Below is a small trained network, with its code and all its weights. Each question gives an input and a class and asks what happens when units are switched off, that is, made to give their printed mean instead of their output.

import numpy as np


def w(rows, s, z=0):
    codes = np.array(rows[::2]) - 128.0
    scale = np.full(codes.shape[1], s)
    scale[-1] = z or s
    return codes * scale


def norm(h):
    return h / np.sqrt((h * h).mean(-1, keepdims=True) + 1e-5)


def f(y):
    return np.maximum(y, 0)


def log_softmax(a):
    a = a - a.max(-1, keepdims=True)
    return a - np.log(np.exp(a).sum(-1, keepdims=True))


def net(x, mask):
    res = np.array(x, float).reshape(1, 2) / 4 @ E
    u = 0
    for l in range(3):
        y = f(norm(res) @ A[l][:, :-1].T + A[l][:, -1])
        res = res + np.where(mask[u : u + 9], y, B[l][:, -1]) @ B[l][:, :-1]
        u += 9
    return log_softmax(norm(res)[-1] @ U[:, :-1].T + U[:, -1])


A, B = {}, {}
E = w([
[126,158,138,130,92,129,162,31],'x0',
[7,102,171,117,129,125,45,180],'x1',
],0.013)
A[0] = w([
[119,156,178,144,126,109,94,130,35],'L0N0',
[102,100,127,125,157,121,93,157,110],'L0N1',
[39,147,196,149,87,147,114,136,12],'L0N2',
[126,170,159,128,125,116,158,133,52],'L0N3',
[134,118,127,146,113,128,130,120,60],'L0N4',
[5,127,172,134,112,112,62,100,2],'L0N5',
[109,126,112,153,142,118,140,77,47],'L0N6',
[126,147,138,133,60,135,129,61,47],'L0N7',
[150,154,106,178,126,126,183,124,37],'L0N8',
],0.016,0.0054)
B[0] = w([
[112,136,81,99,143,135,114,161,149],'L0N0',
[140,163,133,178,59,145,130,162,187],'L0N1',
[64,50,185,33,144,128,60,168,208],'L0N2',
[132,106,123,151,131,159,147,88,134],'L0N3',
[119,115,87,138,95,159,149,135,129],'L0N4',
[75,4,142,27,142,151,93,208,248],'L0N5',
[143,192,99,123,72,148,149,135,147],'L0N6',
[91,177,76,192,90,75,120,52,177],'L0N7',
[96,106,185,103,80,124,159,107,163],'L0N8',
],0.011,0.018)
A[1] = w([
[214,180,115,174,145,150,198,62,5],'L1N0',
[131,118,155,154,162,131,116,130,46],'L1N1',
[118,82,175,163,179,110,35,143,69],'L1N2',
[88,149,134,207,160,157,97,235,111],'L1N3',
[67,159,187,77,254,145,52,121,107],'L1N4',
[89,211,91,181,79,86,115,10,59],'L1N5',
[136,149,178,143,61,161,119,130,28],'L1N6',
[149,175,149,191,89,148,108,152,53],'L1N7',
[181,101,196,185,30,142,105,133,12],'L1N8',
],0.0094,0.0032)
B[1] = w([
[77,98,211,59,103,120,136,109,220],'L1N0',
[140,107,109,104,126,119,96,124,128],'L1N1',
[138,199,113,112,90,155,89,102,217],'L1N2',
[146,186,49,219,215,61,67,101,219],'L1N3',
[63,150,169,94,84,177,82,163,234],'L1N4',
[72,215,74,254,72,197,136,96,255],'L1N5',
[159,89,99,148,90,94,63,100,146],'L1N6',
[173,69,95,142,161,103,100,156,148],'L1N7',
[178,105,124,138,213,168,158,143,161],'L1N8',
],0.0087,0.0074)
A[2] = w([
[106,140,135,118,134,128,116,140,197],'L2N0',
[122,250,140,188,110,152,131,116,68],'L2N1',
[112,150,164,182,135,110,131,103,31],'L2N2',
[150,137,123,146,99,98,118,109,24],'L2N3',
[107,187,106,146,134,152,159,133,36],'L2N4',
[128,130,130,157,118,127,115,127,84],'L2N5',
[126,155,98,175,126,130,121,121,70],'L2N6',
[135,140,146,57,114,110,176,135,2],'L2N7',
[55,106,148,45,149,130,92,143,89],'L2N8',
],0.016,0.0045)
B[2] = w([
[91,152,91,119,104,133,185,85,167],'L2N0',
[119,158,64,186,100,157,192,65,188],'L2N1',
[91,186,132,127,88,140,131,29,148],'L2N2',
[142,101,93,159,119,130,112,132,139],'L2N3',
[152,181,158,109,88,128,149,83,150],'L2N4',
[158,101,92,106,143,109,153,114,137],'L2N5',
[199,142,95,116,183,127,171,96,156],'L2N6',
[155,30,148,96,230,162,116,135,145],'L2N7',
[7,139,137,79,1,141,103,198,253],'L2N8',
],0.0082,0.017)
U = w([
[112,193,105,202,69,137,217,19,190],'0',
[212,14,225,22,191,138,225,101,117],'1',
[217,144,50,223,225,86,87,168,149],'2',
[149,154,222,129,143,88,111,115,3],'3',
[10,87,145,10,82,119,61,196,213],'4',
],0.014,0.0064)

Each question gives the input, the list of numbers given to net, and the class t.
The units are the neurons (one row each of A and B). Each row of codes is followed by its name. A weight is (code - 128) times the scale printed after its matrix; where a second scale follows, it is the last column's (A, B and U).
mask holds one flag per neuron, layer by layer. A switched-off neuron (its flag False) gives its mean, the last column of its row in B, instead of its output. The means were averaged over made-up inputs and are rounded, as every weight is.
A unit's drop is (log p(t) with every unit on - log p(t) with that unit switched off) / (log p(t) with every unit on - log p(t) with every unit switched off).
The circuit of an input: a set's keep is (log p(t) with only the set's units on - log p(t) with every unit switched off) / (log p(t) with every unit on - log p(t) with every unit switched off). Starting from the 12 units with the biggest drops (on a tie, the unit counted first), units are removed one at a time, each time the one whose removal leaves the highest keep (on an exact tie, the one counted first), for as long as the keep stays at least 0.8.
units of the circuit, in order: the units of the circuit, biggest drop first
k most important neurons: the k neurons with the biggest drops, biggest first
k most important neurons of layer l: the k neurons of layer l with the biggest drops, biggest first
drop of u: that unit's drop, to one decimal
input [-1,-5], class 1: 2 most important neurons of layer 0 => L0N7; L0N5
input [0,-8], class 0: units of the circuit, in order => L0N5
input [-4,-6], class 1: 2 most important neurons => L0N7; L0N5
input [-2,-2], class 1: 3 most important neurons => L0N7; L0N2; L0N5
input [-5,-6], class 1: 2 most important neurons => L0N5; L0N2
input [-2,-5], class 1: 3 most important neurons of layer 0 => L0N7; L0N5; L0N2
input [0,-5], class 0: 2 most important neurons => L0N2; L0N5
input [-1,-3], class 1: 2 most important neurons => L0N7; L0N2
input [-3,-5], class 1: 3 most important neurons => L0N7; L0N5; L0N2
input [-7,-4], class 2: 3 most important neurons => L0N2; L0N5; L2N8
input [-6,-4], class 1: 3 most important neurons => L0N2; L0N5; L1N5
input [-6,1], class 2: drop of L0N5 => 0.6
input [3,-3], class 0: drop of L0N1 => 0.0
input [-8,-8], class 1: drop of L0N5 => 0.1
input [-2,-4], class 1: drop of L0N2 => 0.5
